Below are the code and all the weights of a small trained network. Each question names an input and a class and asks about switching units off, where a switched-off unit gives its printed mean instead of its output.

import numpy as np


def w(rows, s, z=0):
    codes = np.array(rows[::2]) - 128.0
    scale = np.full(codes.shape[1], s)
    scale[-1] = z or s
    return codes * scale


def f(y):
    return y / 2 * (1 + np.tanh(0.7978845608 * (y + 0.044715 * y**3)))


def log_softmax(a):
    a = a - a.max(-1, keepdims=True)
    return a - np.log(np.exp(a).sum(-1, keepdims=True))


def net(x, mask):
    res = np.array(x, float).reshape(1, 6) / 4 @ E
    y = f(res @ A[0][:, :-1].T + A[0][:, -1])
    res = res + np.where(mask, y, B[0][:, -1]) @ B[0][:, :-1]
    return log_softmax(res[-1] @ U[:, :-1].T + U[:, -1])


A, B = {}, {}
E = w([
[232,205,109],'x0',
[129,126,130],'x1',
[126,128,128],'x2',
[129,127,126],'x3',
[163,2,70],'x4',
[47,147,10],'x5',
],0.0079)
A[0] = w([
[112,173,102,66],'N1',
[104,138,68,78],'N2',
[174,155,99,123],'N3',
[153,179,177,152],'N4',
[179,43,130,149],'N5',
[145,72,97,109],'N6',
[68,91,160,254],'N7',
[51,145,90,89],'N8',
[253,141,181,123],'N9',
[93,95,165,98],'N10',
[101,172,181,92],'N11',
[166,147,132,69],'N12',
[102,144,91,83],'N13',
[193,182,56,74],'N14',
[82,166,187,115],'N15',
[155,63,121,145],'N16',
[145,111,188,67],'N17',
[196,102,201,65],'N18',
[112,146,70,89],'N19',
[180,83,204,15],'N20',
[133,173,23,66],'N21',
[38,83,204,146],'N22',
[221,173,98,154],'N23',
[96,147,84,78],'N24',
[181,60,114,133],'N25',
[132,195,126,138],'N26',
[34,98,140,80],'N27',
[167,76,71,111],'N28',
],0.012,0.0044)
B[0] = w([
[74,128,145,142],'N1',
[108,100,170,168],'N2',
[144,117,65,162],'N3',
[116,129,99,199],'N4',
[86,204,84,216],'N5',
[70,218,191,179],'N6',
[243,129,60,228],'N7',
[139,80,181,196],'N8',
[82,86,103,255],'N9',
[114,41,75,151],'N10',
[49,170,105,168],'N11',
[119,92,119,139],'N12',
[107,80,209,148],'N13',
[72,69,66,191],'N14',
[38,208,74,178],'N15',
[107,196,122,189],'N16',
[5,29,174,153],'N17',
[51,108,144,199],'N18',
[58,97,223,162],'N19',
[73,81,166,179],'N20',
[65,61,160,194],'N21',
[123,93,7,223],'N22',
[138,55,27,224],'N23',
[108,80,172,157],'N24',
[63,204,94,199],'N25',
[111,148,96,180],'N26',
[100,138,64,200],'N27',
[72,253,190,196],'N28',
],0.006,0.0073)
U = w([
[120,70,13,44],'0',
[41,35,218,97],'1',
[72,255,120,47],'2',
[125,122,101,243],'3',
[123,124,101,238],'4',
[122,122,103,209],'5',
[210,132,185,78],'6',
[210,103,207,2],'7',
],0.012,0.009)

Each question gives the input, the list of numbers given to net, and the class t.
The units are the neurons (one row each of A and B). Each row of codes is followed by its name. A weight is (code - 128) times the scale printed after its matrix; where a second scale follows, it is the last column's (A, B and U).
mask holds one flag per neuron, in row order. A switched-off neuron (its flag False) gives its mean, the last column of its row in B, instead of its output. The means were averaged over made-up inputs and are rounded, as every weight is.
A unit's drop is (log p(t) with every unit on - log p(t) with that unit switched off) / (log p(t) with every unit on - log p(t) with every unit switched off).
The circuit of an input: a set's keep is (log p(t) with only the set's units on - log p(t) with every unit switched off) / (log p(t) with every unit on - log p(t) with every unit switched off). Starting from the 12 units with the biggest drops (on a tie, the unit counted first), units are removed one at a time, each time the one whose removal leaves the highest keep (on an exact tie, the one counted first), for as long as the keep stays at least 0.8.
units of the circuit, in order: the units of the circuit, biggest drop first
unit that matters most: the unit with the biggest drop
k most important neurons: the k neurons with the biggest drops, biggest first
drop of u: that unit's drop, to one decimal
input [6,-4,-5,4,8,3], class 2: units of the circuit, in order	(N28; N6)
input [0,3,-8,-7,8,-7], class 2: 4 most important neurons	(N5; N25; N16; N28)
input [-7,4,0,2,8,8], class 1: units of the circuit, in order	(N19; N6)
input [5,-3,7,6,7,5], class 2: units of the circuit, in order	(N28; N6)
input [-8,5,-5,0,0,1], class 0: units of the circuit, in order	(N22)
input [6,-5,-2,-2,-1,3], class 0: units of the circuit, in order	(N23; N14)
input [-8,6,7,-5,-8,-4], class 0: units of the circuit, in order	(N22; N7)
input [8,-6,5,1,-7,8], class 0: units of the circuit, in order	(N23; N14)
input [6,1,-5,-4,8,-7], class 2: units of the circuit, in order	(N5; N25)
input [8,-6,-3,-4,0,-6], class 0: units of the circuit, in order	(N23; N9)
input [6,1,7,0,5,-7], class 1: 2 most important neurons	(N20; N18)
input [-1,3,5,-5,-5,5], class 1: 2 most important neurons	(N8; N5)
input [-8,2,-5,-5,-1,-8], class 0: 2 most important neurons	(N22; N7)
input [2,-1,4,4,5,-6], class 1: units of the circuit, in order	(N20)
input [6,1,2,-3,7,6], class 2: 2 most important neurons	(N28; N6)
input [-7,-8,4,-8,-6,-7], class 4: 2 most important neurons	(N22; N7)
input [-6,-6,3,0,6,8], class 1: 2 most important neurons	(N19; N8)
input [-8,-7,-8,3,-1,-2], class 0: drop of N23	0.0
input [-1,-4,3,8,-4,-8], class 1: drop of N17	0.2
input [-8,-6,2,-2,7,-6], class 0: drop of N10	0.3
input [-7,2,-7,3,2,-3], class 0: unit that matters most	N22
input [0,1,2,-2,5,4], class 2: drop of N28	0.2
